Below are the code and all the weights of a small trained network. Each question names an input and a class and asks about switching units off, where a switched-off unit gives its printed mean instead of its output.

import numpy as np


def w(rows, s, z=0):
    codes = np.array(rows[::2]) - 128.0
    scale = np.full(codes.shape[1], s)
    scale[-1] = z or s
    return codes * scale


def norm(h):
    return h / np.sqrt((h * h).mean(-1, keepdims=True) + 1e-5)


def f(y):
    return np.maximum(y, 0)


def log_softmax(a):
    a = a - a.max(-1, keepdims=True)
    return a - np.log(np.exp(a).sum(-1, keepdims=True))


def net(x, mask):
    res = np.array(x, float).reshape(1, 8) / 4 @ E
    u = 0
    for l in range(3):
        y = f(norm(res) @ A[l][:, :-1].T + A[l][:, -1])
        res = res + np.where(mask[u : u + 3], y, B[l][:, -1]) @ B[l][:, :-1]
        u += 3
    return log_softmax(norm(res)[-1] @ U[:, :-1].T + U[:, -1])


A, B = {}, {}
E = w([
[131,157,92,157,93,96,143,149],'x0',
[108,159,196,76,94,81,126,73],'x1',
[201,55,159,112,30,115,116,164],'x2',
[111,74,124,81,167,179,255,113],'x3',
[133,107,126,116,145,149,157,109],'x4',
[126,134,151,61,181,76,127,211],'x5',
[123,131,149,128,125,124,94,131],'x6',
[63,115,232,215,70,157,170,182],'x7',
],0.0078)
A[0] = w([
[128,139,98,193,67,253,127,31,100],'0.n0',
[100,238,102,168,193,181,146,117,1],'0.n1',
[163,3,87,110,99,169,86,180,101],'0.n2',
],0.0069,0.0057)
B[0] = w([
[127,176,93,83,121,106,123,236,252],'0.n0',
[34,189,198,180,149,8,107,34,174],'0.n1',
[178,134,133,197,218,101,147,63,240],'0.n2',
],0.013,0.0037)
A[1] = w([
[152,116,99,75,2,141,113,100,1],'1.n0',
[185,62,49,33,190,169,15,12,191],'1.n1',
[169,191,76,94,94,113,132,102,43],'1.n2',
],0.007,0.0029)
B[1] = w([
[130,183,118,109,157,108,170,101,156],'1.n0',
[71,119,113,166,75,149,102,148,253],'1.n1',
[73,161,7,102,61,138,187,121,167],'1.n2',
],0.015,0.0061)
A[2] = w([
[255,42,116,111,7,99,147,95,115],'2.n0',
[103,93,94,62,152,194,228,154,249],'2.n1',
[101,143,175,15,58,100,128,58,8],'2.n2',
],0.008,0.0018)
B[2] = w([
[82,117,139,92,137,99,143,63,234],'2.n0',
[163,122,131,90,83,106,78,145,254],'2.n1',
[185,144,76,252,150,115,184,169,202],'2.n2',
],0.019,0.0049)
U = w([
[44,133,153,125,153,66,152,1,143],'0',
[65,76,103,147,86,99,127,172,213],'1',
[43,93,131,138,52,182,132,167,229],'2',
[186,163,70,187,171,146,159,174,96],'3',
[123,139,123,128,102,110,116,136,146],'4',
[157,189,105,90,127,115,113,203,4],'5',
[166,164,145,85,66,124,70,115,105],'6',
[96,126,129,148,99,132,120,112,73],'7',
],0.0092,0.0026)

Each question gives the input, the list of numbers given to net, and the class t.
The units are the neurons (one row each of A and B). Each row of codes is followed by its name. A weight is (code - 128) times the scale printed after its matrix; where a second scale follows, it is the last column's (A, B and U).
mask holds one flag per neuron, layer by layer. A switched-off neuron (its flag False) gives its mean, the last column of its row in B, instead of its output. The means were averaged over made-up inputs and are rounded, as every weight is.
A unit's drop is (log p(t) with every unit on - log p(t) with that unit switched off) / (log p(t) with every unit on - log p(t) with every unit switched off).
The circuit of an input: a set's keep is (log p(t) with only the set's units on - log p(t) with every unit switched off) / (log p(t) with every unit on - log p(t) with every unit switched off). Starting from all 9 units, units are removed one at a time, each time the one whose removal leaves the highest keep (on an exact tie, the one counted first), for as long as the keep stays at least 0.8.
units of the circuit, in order: the units of the circuit, biggest drop first
k most important neurons: the k neurons with the biggest drops, biggest first
k most important neurons of layer l: the k neurons of layer l with the biggest drops, biggest first
input [0,-5,4,0,6,-7,-3,-4], class 5: units of the circuit, in order	(0.n0)
input [-4,-2,7,3,-2,-5,-5,-1], class 0: 2 most important neurons	(2.n0; 0.n2)
input [-4,4,-2,7,1,2,-4,-8], class 2: units of the circuit, in order	(1.n1; 0.n2)
input [7,5,7,-2,4,1,2,-5], class 0: 3 most important neurons	(2.n0; 0.n0; 2.n1)
input [4,5,-1,8,-4,-5,0,5], class 6: 2 most important neurons	(2.n1; 1.n1)
input [-7,-7,0,6,-1,-8,-7,-1], class 5: 2 most important neurons	(0.n0; 2.n1)
input [6,-1,-5,8,-1,5,-2,-1], class 6: units of the circuit, in order	(2.n1; 2.n2)
input [4,7,-3,2,8,-5,5,-2], class 4: 2 most important neurons	(1.n2; 2.n1)
input [5,8,2,8,0,5,5,7], class 3: 3 most important neurons	(2.n2; 1.n1; 2.n0)
input [4,-8,-8,4,2,0,0,-3], class 0: 2 most important neurons	(0.n1; 2.n2)
input [-3,3,8,-2,-4,1,-3,7], class 0: units of the circuit, in order	(2.n0; 1.n1; 0.n0)
input [-3,5,-6,8,4,7,1,-6], class 6: 2 most important neurons	(2.n1; 0.n1)
input [-5,8,-3,-4,-8,7,4,6], class 3: 4 most important neurons	(2.n2; 1.n1; 2.n0; 2.n1)
input [-3,-7,-7,7,0,8,-6,5], class 5: units of the circuit, in order	(2.n1)
input [0,-4,-4,5,-2,-6,5,1], class 5: 2 most important neurons	(0.n0; 1.n1)
input [4,-6,-8,2,-5,-3,5,5], class 0: 2 most important neurons of layer 2	(2.n2; 2.n1)
input [-1,-2,-2,5,-3,-2,0,-3], class 6: 2 most important neurons of layer 0	(0.n0; 0.n2)
input [6,-2,-4,8,2,8,-6,0], class 5: 2 most important neurons of layer 2	(2.n1; 2.n0)
input [-1,1,6,4,-3,-5,4,-8], class 2: 2 most important neurons of layer 1	(1.n1; 1.n2)
input [-6,3,-6,3,7,-4,8,-6], class 7: units of the circuit, in order	(1.n1)
